Below are the code and all the weights of a small trained network. Each question names an input and a class and asks about switching units off, where a switched-off unit gives its printed mean instead of its output.

import numpy as np


def w(rows, s, z=0):
    codes = np.array(rows[::2]) - 128.0
    scale = np.full(codes.shape[1], s)
    scale[-1] = z or s
    return codes * scale


def norm(h):
    return h / np.sqrt((h * h).mean(-1, keepdims=True) + 1e-5)


def f(y):
    return np.maximum(y, 0)


def log_softmax(a):
    a = a - a.max(-1, keepdims=True)
    return a - np.log(np.exp(a).sum(-1, keepdims=True))


def net(x, mask):
    res = np.array(x, float).reshape(1, 7) / 4 @ E
    u = 0
    for l in range(3):
        y = f(norm(res) @ A[l][:, :-1].T + A[l][:, -1])
        res = res + np.where(mask[u : u + 3], y, B[l][:, -1]) @ B[l][:, :-1]
        u += 3
    return log_softmax(norm(res)[-1] @ U[:, :-1].T + U[:, -1])


A, B = {}, {}
E = w([
[186,239,100,135,172,127,146,118,63],'x0',
[147,151,7,198,83,158,144,115,72],'x1',
[232,52,105,174,42,99,110,106,48],'x2',
[128,122,122,1,134,137,131,26,151],'x3',
[112,201,165,177,69,237,57,158,193],'x4',
[204,102,95,85,195,136,19,130,165],'x5',
[104,35,200,168,127,77,47,174,82],'x6',
],0.0066)
A[0] = w([
[54,89,74,103,136,138,113,77,102,39],'0.n0',
[139,164,202,121,130,59,203,133,46,58],'0.n1',
[149,99,90,177,250,78,129,152,105,1],'0.n2',
],0.016,0.0031)
B[0] = w([
[113,127,172,108,47,135,156,105,103,203],'0.n0',
[93,99,85,179,217,116,108,82,87,254],'0.n1',
[139,120,133,85,90,120,156,249,119,254],'0.n2',
],0.017,0.0069)
A[1] = w([
[166,190,94,114,132,129,86,106,100,18],'1.n0',
[204,33,233,20,147,23,182,37,100,2],'1.n1',
[62,168,254,91,211,154,141,124,221,52],'1.n2',
],0.0087,0.0018)
B[1] = w([
[107,146,52,203,156,126,156,195,169,153],'1.n0',
[116,77,126,109,168,48,91,107,250,253],'1.n1',
[58,162,198,108,191,226,105,145,92,246],'1.n2',
],0.013,0.0053)
A[2] = w([
[106,58,174,197,50,135,136,112,158,89],'2.n0',
[96,160,90,69,121,127,252,65,166,123],'2.n1',
[144,167,63,139,80,130,75,130,119,4],'2.n2',
],0.017,0.0025)
B[2] = w([
[184,122,189,159,44,146,58,91,53,255],'2.n0',
[141,225,79,62,66,136,255,91,92,230],'2.n1',
[209,143,102,172,152,144,111,124,238,194],'2.n2',
],0.012,0.0066)
U = w([
[113,201,60,97,136,131,198,93,137,237],'0',
[127,112,178,80,41,98,153,52,110,11],'1',
[126,58,154,69,158,49,89,74,220,10],'2',
[153,90,112,102,119,69,136,252,119,182],'3',
[95,90,87,183,194,64,135,97,70,254],'4',
[163,112,161,204,76,143,43,124,102,67],'5',
[197,161,68,192,135,152,103,159,201,35],'6',
[66,168,211,112,184,194,94,130,157,118],'7',
],0.014,0.0015)

Each question gives the input, the list of numbers given to net, and the class t.
The units are the neurons (one row each of A and B). Each row of codes is followed by its name. A weight is (code - 128) times the scale printed after its matrix; where a second scale follows, it is the last column's (A, B and U).
mask holds one flag per neuron, layer by layer. A switched-off neuron (its flag False) gives its mean, the last column of its row in B, instead of its output. The means were averaged over made-up inputs and are rounded, as every weight is.
A unit's drop is (log p(t) with every unit on - log p(t) with that unit switched off) / (log p(t) with every unit on - log p(t) with every unit switched off).
The circuit of an input: a set's keep is (log p(t) with only the set's units on - log p(t) with every unit switched off) / (log p(t) with every unit on - log p(t) with every unit switched off). Starting from all 9 units, units are removed one at a time, each time the one whose removal leaves the highest keep (on an exact tie, the one counted first), for as long as the keep stays at least 0.8.
circuit, biggest first: the units of the circuit, biggest drop first
most important unit: the unit with the biggest drop
k most important neurons: the k neurons with the biggest drops, biggest first
k most important neurons of layer l: the k neurons of layer l with the biggest drops, biggest first
drop when u is switched off: that unit's drop, to one decimal
input [2,5,7,0,4,3,4], class 6: 2 most important neurons => [2.n2; 0.n0]
input [6,0,3,7,2,-5,4], class 4: most important unit => 0.n1
input [-6,5,-1,-1,-6,-4,8], class 1: 3 most important neurons => [0.n0; 2.n0; 2.n2]
input [-1,1,-2,-6,1,-7,0], class 4: 2 most important neurons of layer 0 => [0.n1; 0.n0]
input [6,3,5,-2,1,0,4], class 6: circuit, biggest first => [1.n2; 2.n2]
input [2,6,7,-4,4,-1,0], class 6: 3 most important neurons => [2.n2; 0.n0; 1.n0]
input [-8,5,-7,8,-5,-4,-5], class 1: 4 most important neurons => [0.n0; 2.n0; 0.n1; 1.n1]
input [-4,5,-4,2,5,1,5], class 5: 2 most important neurons => [2.n0; 2.n1]
input [8,2,0,4,8,-6,4], class 6: 2 most important neurons => [1.n2; 2.n2]
input [7,-1,6,-4,5,-4,-2], class 4: 4 most important neurons => [0.n1; 0.n2; 2.n0; 2.n1]
input [-3,2,-3,8,-2,3,1], class 1: 2 most important neurons => [0.n0; 2.n1]
input [-6,5,4,1,-8,7,-7], class 1: 3 most important neurons => [0.n0; 2.n1; 0.n1]
input [4,2,8,5,5,-8,3], class 4: 2 most important neurons => [0.n1; 0.n0]
input [6,4,3,-6,4,4,2], class 6: circuit, biggest first => [2.n2]
input [8,0,5,-1,-7,2,-6], class 4: 2 most important neurons => [0.n1; 2.n1]
input [-3,1,8,5,-3,-1,1], class 2: 2 most important neurons => [1.n1; 0.n2]
input [3,-7,-6,2,-3,-4,6], class 4: drop when 0.n1 is switched off => 1.2
input [0,-6,-8,-1,-4,8,8], class 3: drop when 0.n2 is switched off => 1.5
input [5,-5,1,6,2,2,7], class 2: drop when 1.n1 is switched off => 2.2
input [1,3,-5,0,-6,5,1], class 3: drop when 1.n0 is switched off => 0.0
input [7,-8,-2,0,-7,3,-3], class 4: most important neuron of layer 0 => [0.n1]
